Each row is followed by the grade that its hidden value falls in (each part has its own value, ranges and names):
[ -81   -1  -35   67   75  -74 -124   31 -196  -16   55   81  -56   -1
  184  -94   81  -67  104   72 -121   61  -54  -99  143  127   65  -89
   14  138  -26  -21  -99   25 -190 -107   34  111  112  147 -139   58
  -82  -17  -92  111   52   18  -78   -1] : L
[-153  127    5  -35  -36   50 -207    7  -90  -35  105  115   55  -76
  166  -28   56 -212   79    5 -205   37 -125 -154   38  145  139   -6
 -138   90   -1    7 -104   22 -130  -93 -100  144  112  221 -169   -9
   34   93   48   83  130   66    5  -31] : C
[-164   79   10   -5    5   20 -180  -15 -160  -46  118  123   38  -72
  163  -49   84 -186   82   20 -224   20 -131 -149  118  164  118  -20
 -101  121  -20    2 -115   51 -170 -109  -43  137  138  222 -150  -14
  -39   40  -23  105  141   77  -25  -17] : L
[  43   57  -50   83   53  -63   55   96 -107  -34   -4  119  -41  -34
  188  -49  -48  -50   75  146   -3   61  -39   20  -52  118  137    1
    6   60   46   -2   56    0  -85   -4   -3   54    6   77  -97  -19
   -5   83  -67   45  -48    2  -65  -91] : C
[ 121   -3  -16    9  110 -142   14  191   28    4 -166   21  -51  -54
   52   24  -74  -54   -5  100  229   74   11   12 -158   83   82   90
   29   23   95  -59   22 -161   14  115  -27   16 -138   10   71  -73
  112   71   58  -17  -36  -76    2  -82] : C
[  14   81   -7   23  -35   69    5  125    2   95   60  154   51  -72
  179  -12  -70 -116   57   63  -84   76  -93  -22  -61  146  158   63
  -41    8   50    0   26   22  -66  -16 -131   39   24  133 -108  -10
    9   85   27   12   -6   63   16  -65] : C
[ -93   26    2  -85  -46   63 -129 -102  105   15  -75   91   37   44
  -79    8  -84 -179   45 -125 -114   59 -132 -107   -3  -65    2 -100
 -104   49  -52 -101  132  176   49   47  115  -11   83   81  -77   23
  118   69  152    6    0   25  146  -67] : U
[ -86   94  -13   38    4   12 -149   20 -127  -43   89  147   21  -26
  130  -57  -62 -117   83   59 -169   22  -75  -84  -16  145  148  -31
  -79   61   14  -18  -22   75 -149  -84  -53   62   78  172 -114    9
  -31   65  -37   98   51   17  -34  -54] : U
[  59  -56   60 -145  -89   44    3   16  241  239   92   55  116   31
  -10 -120  -14   16   26  -61   60  -45 -159  -17  -63  -33  -81   40
   51  -46  -60   53   38   91  196  182  201 -163 -108 -128   87   64
   31  -70  -24  -21 -143 -106  137   43] : L
[ -98   53  -80 -132  -37   31 -315   19   91  464 -120  110  142  289
  232  -16  235  -90  185  216 -147  -17   18   70   -8 -231  -40 -117
  -47 -117  -77   65 -364  -34  460  248  332  -29 -291   14  130   69
  348 -270  -65  624   53 -124  166   91] : L
[  88   19  -36  -19   91 -155    9  223   -3  -31 -233   28  -47 -112
   97   27  -86  -56  -19   84  246   91   26   40 -114  145  126   87
   -1  -33   70 -115   32 -172   14  120  -20    1 -123   51   55  -65
   62  108   84  -34  -24  -57  -35 -111] : M
[ 81 -31   6 -14   9  35  25 -10  50  23  62  55 -40  37 -94 -37 -69   4
  70  28 -58 -22 -83   1 -50 -36 -18 -36  29  64  33 -34 104 143 -29   3
  78 -16  22  -7  35  86   5 -12 -33 -56 -65 -62  39 -55] : U
[  76 -126  -90 -135   90   75  -33  -86   -9  -58  -35   32  -13   49
  -17  -27   32   47   50   43  -57  -35  -48  -37   31   18  -13 -117
  105  178  -55 -117   29   49  -44 -115   70   27  142  122  -18  146
  -66  -11  -11  -29   86  -44  -23  -14] : L
[  72 -222 -141 -431  108  134 -218 -168  -19  -81 -108  -18  139  174
   63 -159   34  209  -20  -27   43  -78   20 -156   18  149  -12 -176
  240  168 -211 -227 -109  -99   19 -214  107 -135  141  237  -21  271
 -301  -70    7  -13  194  -88 -163  117] : U
[-167   55  -13 -228 -113  113  -81 -238  147    8 -215   91  130   81
 -104   41   16 -239   25 -329  -35   78 -157 -201   47 -142  -59 -106
 -138  -10 -181 -192  104   98  247  116  221  -43  104  156 -142   29
  148  144  315  -31   46  112  268  -54] : Z
[  21  134  121  -16  -49 -106   99   37  -65  -54  158   10  -66   59
  -37  -42   77   45   99  111   31   -1 -109  -11 -131 -112   24  138
  -21   27  136   47  -20  -75   40  125  151   47 -187  -91   91  -87
   45  -76 -138  -49 -123  -47  -69 -100] : V
[  94  -18   17  -54  -43   22   49   -3  110   65   83   39  -20   33
 -108  -55  -44   69   67  -41   31  -41  -85    7  -85  -78  -65   -1
   52   -4    5  -45   90   66   66   69  126  -51  -35  -72   55  119
    1  -16  -26 -106 -147 -105   83  -29] : L
[ 148    7  -29   48   70  -95  116  143   31    3  -82   41  -66  -15
   88  -25  -72  -22   39  141  157   79  -25   41 -153   38   86   38
   42   58   88   11   94  -39   -4   83   16    7  -83  -30    5  -31
  102   83   -8  -29  -82  -69  -19 -108] : Z
[  37   49  -47   77   21  -34   47   98 -108  -39   34   98  -54  -81
  135  -60  -12  -28   90  102  -29   25  -41   20    0  129  121  -17
  -14   39   28   -9    7   51 -121  -47  -13   54   61   92  -67   67
  -33   91  -70   10    1  -36  -46  -93] : G
[  50  111  111   -9  -74  -77   67   31  -62   29  186   27  -46  103
 -120  -83   26  136  110   -2   61  -56  -50  -27 -132 -110  -46  116
   33  -83   78  -19  -66  -73   66  106  157  -36 -199  -80  130   53
  -59 -103 -140  -63 -176  -99   -9  -35] : U
[ -61   57  -28   63   43  -48  -38   39 -200  -44   70   98  -25  -50
  196  -86   92 -104  103   88 -109   25  -67  -74  106  155  102  -31
  -34   91  -11   24 -102   34 -152  -82   10  108   88  165 -126   31
  -59   50  -86   95   75   32  -66  -38] : Z
[ -49 -118  -81 -275   23  168 -104 -217   42  -43 -168  100  136   70
  -86   18  -19  -34  -14 -221  -44   -6  -83 -173   60   24  -22 -119
   54  101 -192 -280   43   25   81  -87   93  -70  204  260  -69  128
 -109   51  183  -55  158   67  115    7] : V
[  95   -3   41  -25  -30   -8   84   -6   46   24  146   14  -45   26
 -113  -63   40   82   85  -19   38  -61  -90  -23  -74  -86  -71   34
   56   36   26    0   11   26   27   45  116   -3  -37  -67   72  106
    0  -28  -77 -109 -106 -110   62  -30] : M
[ 106   23  -17   32   -4  101   87  203   63  198   -8  130   26  -56
  185   24  -82 -123   49  122  -61  128  -73   31  -49  134  147   75
    7   11   95    2   51   35  -57   -4 -179   37   -2  122  -79    0
   39   51   61   -7   -6   97   14  -70] : C
[  90   67   85    6  -65  -60  173   37   38   26  172   26  -55   47
  -31  -70   43   88   95   62   68    7 -125    5 -138 -123  -12   98
   38   35   87   66   48  -10   57  119  147   -4 -124 -139   59   -6
   47  -41 -125 -102 -174  -80    5  -84] : M
[ 103   -2   29  -33  -52   39  119   14  102   52  113   39   -8  -13
  -47  -75    6   12   74   19    8  -37 -124    9  -68  -35  -15   16
   15   37   24   54   64  126   33   52  100  -34   -3  -63   41   89
   41   26  -50  -89  -70  -90   65  -61] : G
[-142  138   15   12   -8   23 -140    2 -182  -43  132  113   51  -66
  201  -69  117 -237  101   40 -204    8 -116 -164   91  183  131   10
 -132   87   -3   70 -170   37 -150 -101  -75  154   96  244 -170  -18
   -1   89  -12  127  160   88  -23  -18] : Z
[  92  -22   13   -7  -20   15   43   42   98   52   80   64  -36  -10
  -69  -39  -89   41   61   34  -12  -18  -95   43  -89  -31   -1   -1
   31   29   43  -24  127  115   -1   52   79  -38  -11  -65   56   74
   18   -8  -49  -79 -122  -98   49  -66] : V
[  39  212  125  -63 -134  -74  119    0 -111  -60  226  -26  -58   98
 -130  -90  133  135  141  -39   91  -87  -44  -58 -141 -144  -60  158
  -12 -124   86   -2 -136 -155  107  102  162   26 -229  -56   97   80
  -54  -44 -115 -133 -168  -85  -32  -47] : Z
[ 138   14   -7   54   78 -107  138  120   30    6  -85   45  -65   13
   73  -11  -67  -54   36  144  151   88  -44   31 -152    5   67   57
   38   72  103   21  119  -43   20  116   44   18 -112  -47    3  -86
  124   63   -6  -23 -106  -33  -10 -106] : C
[ 39  49 -29  50  10  10  30  85 -19  13  53 132  -3 -49 153 -33 -74 -60
  65 109 -50  57 -84   4 -81 101 137  15  -8  70  49   9  78  38 -81 -14
 -52  42  35  69 -94 -10  20  81 -35  10 -41   3 -16 -84] : C
[   6 -283  -57 -178  106 -170  -78  187  -68   72 -134 -118 -125   29
  378 -253  132  226    4  100  121  302  -59  -64  342  204   35 -193
  283  239 -119 -132  -12  -59 -248 -124  189  -51  155    4 -167  184
 -344 -193 -111 -119  -28    0 -378   38] : L
[ 78  53 -36  78  22   4 100  58 -48 -23  56  98 -47 -26 109 -43 -33 -66
  94 128 -51  32 -70  16 -61  61 101 -10 -10  81  60  42  75  87 -86 -27
 -17  65  42  59 -87  26  39  97 -51  -2 -31  -8 -17 -99] : Z
[  74   40   -5   30  -31   73   45  162   93  157   26  125    8  -37
  147   -1 -116  -98   61  140  -92  107  -99   61  -80   75  138   34
  -24   17   97   24  118  108  -39   34  -84   12  -14   38  -58  -10
   74   35   16    6  -65   37    5  -94] : V
[ 126  -13  -59   58  102 -117   65  169  -28   16 -145   74  -56  -28
  118  -16 -106   -2   22   97  187   91   26   30 -116  109   97   32
   72   16   50  -82   65 -111  -23   61  -13   -8  -72   36  -10  -11
   16   80   11  -10  -81  -49  -23  -78] : C
[ -72  -73  -33 -165   15  112  -81 -161   46  -38  -94   99   79   20
  -60   25  -10 -113   10 -138 -100   26 -137 -142   63    3    5  -90
  -13  139 -110 -168   79   98   19  -45   85   -6  183  181  -74   38
   -7   50  134  -31  121   68  111  -38] : V
[  99   91   80   -9  -63  -62  128   44   -5    4  195    8  -70   63
  -66  -68   53  132  110   69   65  -38  -79   13 -156 -124  -26  108
   45   -3  103   34   -7  -65   55   96  129   14 -159 -119   92   39
   10  -63 -142 -100 -178 -109  -21  -64] : C
[  91  -12  -10   -6   16   -6   30  -28  -49  -18   71   49  -69   96
 -124  -52  -44  129   96    0    2  -48  -12  -10  -75  -70  -41  -36
   84   22   15 -107   31   30  -18  -23  108  -22  -12   11   58  151
  -80  -44  -83  -59  -95  -99    7  -38] : U
[  83   29  -11    6  -17  115   77  144   56  144   62  133   40  -58
  179    4  -52 -106   58  149 -112   79 -111   33  -54  119  149   64
   -6   54   86   43   55   73  -59  -18 -136   43   23  102  -72  -10
   38   41    5    5   11   73   -5  -76] : C
[ 108    6  -28   58   36    1   86  117   44   57  -16  121  -15  -21
  121  -27 -149  -59   42  136    5   81  -71   49 -116   87  122   15
   24   57   74    8  162   78  -49   36  -31  -14  -11   16  -53  -29
   42   70  -16   -8  -89   -2  -11  -97] : V
[  80  -37   56  -79  -76   32   94   39  201  193  111   63   69   -1
   22  -96    6    5   43   14   34  -19 -173   19  -64  -38  -35   55
   38    3  -11   91   68  114  141  163  169 -109  -80 -130   69   25
   62  -46  -59  -34 -127  -82  104  -17] : M
[  93   27  -42   83   82 -133   19  174  -58  -26 -117   84  -84  -22
   88  -23 -165    7   39  142  117   83   26   70 -129  100  131   11
   24   -8   85  -84  106  -33  -62   61   13  -20  -86   15   19  -18
   10   59  -32   14 -105  -73  -71 -118] : U
[ -29   23  -38   82   75  -67  -52   60 -194  -33   15  106  -57    3
  163  -83  -18  -58   93  124 -106   54  -32  -27   78  143  108  -66
    3   80   12  -31  -14   71 -170  -76   32   58   62  135  -97   32
  -93    6 -100  100   15   20 -108  -52] : U
[-148  114    8 -163 -123   86 -119 -141  163   30 -130   51   77   70
  -12    5   35 -295   68 -162 -100  104 -166 -155    8 -133   -5 -109
 -194   27  -77  -37   79  157  176  110  169   27   54   85 -157    3
  262  137  255   34   39   68  192  -76] : G
[  47  -32  -21  -12   18   45   20  -12   49  -20   33   71  -44  -32
  -43    8  -40  -44   63   43  -93    2 -110   10  -16  -14   23  -47
   -2  118   28  -45  128  136  -56  -18   43   46   95   30  -15   52
   45   33   -3  -58  -17  -30   45  -84] : L
[  86  -56  -22  -63   17   68   35  -50   55   -7   57   48  -18    0
 -103  -14   -5   14   61  -12  -43  -64  -88  -16  -27  -30  -42  -32
   47   89   -6  -61   69   90   -5  -25   64   15   72   34   27  116
   -6   14   -8  -86  -15  -61   72  -35] : C
[ 139  -30  -38   23  129 -157   14  190   34   23 -197   13  -65  -17
   79   -3  -89  -44   -1  104  250   99   30   10 -146   79   65   46
   62   35   76  -59   45 -147   11  110   -2    2 -131   -5   38  -47
  104   70   59   -6  -66  -82   -8  -66] : C
[ 114   23  -55   93   73  -85  100  122  -49  -24  -58   86  -93   -3
  114  -26 -105   -1   67  161   64   80  -10   71 -103   54  105   -8
   43   53   82  -35  135    1  -60   33   21   29  -36    5  -46   -5
   26   67  -51   -8 -117  -36  -61 -112] : L
[  54  -26    9  -53  -23   55   12  -28  109   43   60   52   -8    0
  -94  -27  -39  -34   58  -37  -46  -28 -116  -19  -35  -43  -43  -25
    6   51    1  -33  106  129   20   34   86   -8   37  -12   11   84
   39   18   20  -82  -70  -53   99  -38] : L
